Here is a tiny trained network, its code and every weight. The questions are about switching its units off for an input and a target symbol, where a switched-off unit gives its printed mean instead of its output.

import numpy as np


def w(rows, s, z=0):
    codes = np.array(rows[::2]) - 128.0
    scale = np.full(codes.shape[1], s)
    scale[-1] = z or s
    return codes * scale


def norm(h):
    return h / np.sqrt((h * h).mean(-1, keepdims=True) + 1e-5)


def f(y):
    return np.maximum(y, 0)


def softmax(a):
    e = np.exp(a - a.max(-1, keepdims=True))
    return e / e.sum(-1, keepdims=True)


def log_softmax(a):
    a = a - a.max(-1, keepdims=True)
    return a - np.log(np.exp(a).sum(-1, keepdims=True))


def net(x, mask):
    ids = ['αδζηλπσ'.index(c) for c in x.split()]
    T = len(ids)
    res = E[ids] + P[:T]
    u = 0
    for l in range(2):
        q, k, v = (norm(res) @ M[l].T for M in (Q, K, V))
        z = softmax(np.where(np.tri(T) > 0, q @ k.T / 4**0.5, -1e9)) @ v
        res = res + np.where(mask[u], z, O[l][:, -1]) @ O[l][:, :-1]
        u += 1
        y = f(norm(res) @ A[l][:, :-1].T + A[l][:, -1])
        res = res + np.where(mask[u : u + 12], y, B[l][:, -1]) @ B[l][:, :-1]
        u += 12
    return log_softmax(norm(res)[-1] @ U[:, :-1].T + U[:, -1])


Q, K, V, O, A, B = {}, {}, {}, {}, {}, {}
E = w([
[132,118,179,139,71,74],'α',
[152,160,1,113,76,143],'δ',
[137,57,128,38,188,153],'ζ',
[63,229,191,203,74,101],'η',
[122,107,101,184,51,156],'λ',
[139,129,125,212,199,72],'π',
[138,107,170,113,28,78],'σ',
],0.014)
P = w([
[2,2,137,100,58,2],'0',
[80,92,132,188,109,10],'1',
[90,103,81,156,123,51],'2',
[105,116,57,141,121,83],'3',
[113,122,55,127,114,118],'4',
[132,119,62,123,120,140],'5',
[156,132,72,126,120,160],'6',
[181,141,88,131,126,179],'7',
[191,118,69,105,128,217],'8',
[197,130,98,121,129,185],'9',
],0.0077)
Q[0] = w([
[194,117,116,137,43,185],'0.h0',
[79,152,136,186,223,185],'0.h0',
[60,126,117,177,205,117],'0.h0',
[122,209,76,147,254,197],'0.h0',
],0.0083)
K[0] = w([
[142,141,101,139,99,138],'0.h0',
[117,121,166,124,92,83],'0.h0',
[99,78,65,149,95,101],'0.h0',
[139,102,130,74,74,4],'0.h0',
],0.012)
V[0] = w([
[176,228,91,3,170,52],'0.h0',
[122,60,191,92,159,5],'0.h0',
[77,215,211,144,99,96],'0.h0',
[81,210,201,72,172,204],'0.h0',
],0.0054)
O[0] = w([
[90,163,124,61,197,77,86],'0.h0',
[105,8,177,112,186,138,175],'0.h0',
[70,196,169,153,103,110,145],'0.h0',
[51,175,181,113,123,143,3],'0.h0',
],0.011,0.0059)
A[0] = w([
[77,160,125,141,106,106,169],'0.n0',
[117,158,130,134,125,72,251],'0.n1',
[178,112,96,175,127,122,164],'0.n2',
[143,91,176,89,96,102,148],'0.n3',
[66,250,193,101,113,140,75],'0.n4',
[169,127,82,68,156,185,191],'0.n5',
[148,153,118,73,155,103,90],'0.n6',
[119,89,130,129,206,131,141],'0.n7',
[129,149,81,193,120,104,158],'0.n8',
[92,144,122,186,185,69,98],'0.n9',
[96,90,77,118,135,121,131],'0.n10',
[168,156,112,146,193,99,76],'0.n11',
],0.013,0.0021)
B[0] = w([
[101,181,212,147,99,81,171],'0.n0',
[54,94,152,119,48,88,178],'0.n1',
[149,81,152,103,133,67,254],'0.n2',
[143,225,177,134,136,182,196],'0.n3',
[150,255,125,98,141,115,178],'0.n4',
[84,148,161,165,192,60,202],'0.n5',
[170,190,52,44,186,199,144],'0.n6',
[175,224,222,109,83,116,186],'0.n7',
[89,68,116,132,92,133,234],'0.n8',
[210,103,142,155,167,132,180],'0.n9',
[133,167,235,164,128,109,189],'0.n10',
[169,173,98,134,185,82,154],'0.n11',
],0.0075,0.008)
Q[1] = w([
[167,100,254,105,192,144],'1.h0',
[134,95,221,44,81,224],'1.h0',
[179,91,159,202,92,14],'1.h0',
[219,86,39,63,185,111],'1.h0',
],0.0073)
K[1] = w([
[231,123,224,151,206,189],'1.h0',
[254,86,181,120,104,215],'1.h0',
[170,113,108,132,189,88],'1.h0',
[103,109,160,75,119,53],'1.h0',
],0.009)
V[1] = w([
[86,183,73,108,62,152],'1.h0',
[197,49,179,26,15,107],'1.h0',
[59,167,114,138,29,94],'1.h0',
[1,182,119,143,160,94],'1.h0',
],0.0065)
O[1] = w([
[108,80,154,141,127,236,11],'1.h0',
[29,119,24,60,214,225,254],'1.h0',
[208,194,89,193,203,32,126],'1.h0',
[48,1,84,100,201,172,65],'1.h0',
],0.0073,0.0052)
A[1] = w([
[138,139,251,121,181,105,223],'1.n0',
[191,254,179,146,122,110,182],'1.n1',
[87,150,155,52,4,127,154],'1.n2',
[58,132,161,133,145,110,163],'1.n3',
[151,171,162,124,180,169,4],'1.n4',
[174,98,166,99,85,132,65],'1.n5',
[132,53,31,228,61,113,130],'1.n6',
[108,116,133,39,169,242,23],'1.n7',
[129,93,67,188,179,144,191],'1.n8',
[80,234,66,118,184,138,58],'1.n9',
[73,107,130,84,119,54,81],'1.n10',
[45,235,43,134,140,96,146],'1.n11',
],0.0076,0.0021)
B[1] = w([
[111,154,56,46,146,145,253],'1.n0',
[125,91,144,108,147,84,253],'1.n1',
[105,144,163,167,227,127,216],'1.n2',
[161,127,121,111,60,188,172],'1.n3',
[108,48,97,127,78,119,139],'1.n4',
[191,119,97,210,143,147,163],'1.n5',
[72,109,155,23,51,136,230],'1.n6',
[114,254,51,86,139,133,138],'1.n7',
[126,144,170,129,156,103,166],'1.n8',
[239,220,90,145,93,186,151],'1.n9',
[138,130,49,192,171,151,186],'1.n10',
[140,170,160,115,117,70,200],'1.n11',
],0.0076,0.0066)
U = w([
[59,2,180,95,151,9,246],'α',
[171,146,16,122,130,28,96],'δ',
[241,193,101,77,146,186,235],'ζ',
[101,186,158,215,115,95,14],'η',
[184,46,128,135,49,172,92],'λ',
[252,21,168,226,195,88,6],'π',
[125,84,36,236,198,172,167],'σ',
],0.0074,0.0025)

Each question gives the input, a string of symbols that net reads in full, and the target symbol t.
The units are the heads (4 rows each of Q, K, V and O) and the neurons (one row each of A and B). Each row of codes is followed by its name. A weight is (code - 128) times the scale printed after its matrix; where a second scale follows, it is the last column's (O, A, B and U).
mask holds one flag per unit, layer by layer, with each layer's heads first. A switched-off unit (its flag False) gives its mean, the last column of its rows in O or B, instead of its output. The means were averaged over made-up inputs and are rounded, as every weight is.
A unit's drop is (log p(t) with every unit on - log p(t) with that unit switched off) / (log p(t) with every unit on - log p(t) with every unit switched off).
The circuit of an input: a set's keep is (log p(t) with only the set's units on - log p(t) with every unit switched off) / (log p(t) with every unit on - log p(t) with every unit switched off). Starting from the 12 units with the biggest drops (on a tie, the unit counted first), units are removed one at a time, each time the one whose removal leaves the highest keep (on an exact tie, the one counted first), for as long as the keep stays at least 0.8.
circuit, biggest first: the units of the circuit, biggest drop first
most important unit: the unit with the biggest drop
k most important neurons: the k neurons with the biggest drops, biggest first
k most important neurons of layer l: the k neurons of layer l with the biggest drops, biggest first
drop of u: that unit's drop, to one decimal
input π σ σ σ, target π: most important unit -> 0.h0
input η ζ η π ζ ζ α, target ζ: circuit, biggest first -> [1.n0, 0.n3]
input α σ ζ, target ζ: circuit, biggest first -> [0.n7, 1.n7, 1.h0]
input σ λ σ α σ δ π λ α, target λ: 2 most important neurons of layer 0 -> [0.n7, 0.n4]
input η λ δ, target α: circuit, biggest first -> [1.n6, 0.n4, 0.n8]
input ζ σ α σ σ π η σ δ α, target δ: circuit, biggest first -> [0.h0, 0.n10, 0.n7]
input α π α, target π: circuit, biggest first -> [0.h0, 1.n6, 0.n3]
input σ ζ π δ σ α α η, target α: circuit, biggest first -> [0.h0, 1.n1]
input δ σ σ, target δ: circuit, biggest first -> [1.h0, 1.n10]
input ζ α δ σ δ λ, target λ: 2 most important neurons -> [1.n6, 1.n1]
input ζ α σ α, target ζ: 2 most important neurons -> [1.n0, 0.n5]
input σ σ σ σ, target σ: 2 most important neurons of layer 1 -> [1.n10, 1.n6]
input ζ σ σ σ, target ζ: 2 most important neurons of layer 0 -> [0.n3, 0.n5]
input λ η ζ, target ζ: most important unit -> 1.n0
input σ π σ σ δ α σ σ ζ η, target α: 2 most important neurons of layer 0 -> [0.n5, 0.n9]
input σ α π λ σ η π δ, target α: 2 most important neurons of layer 0 -> [0.n5, 0.n3]
input α σ σ σ, target σ: drop of 0.n0 -> 0.1
input σ λ η σ σ σ σ, target η: drop of 0.h0 -> 1.3
input σ α π η λ, target α: drop of 1.n8 -> 0.1
input ζ ζ σ δ α λ, target α: most important unit -> 1.n6
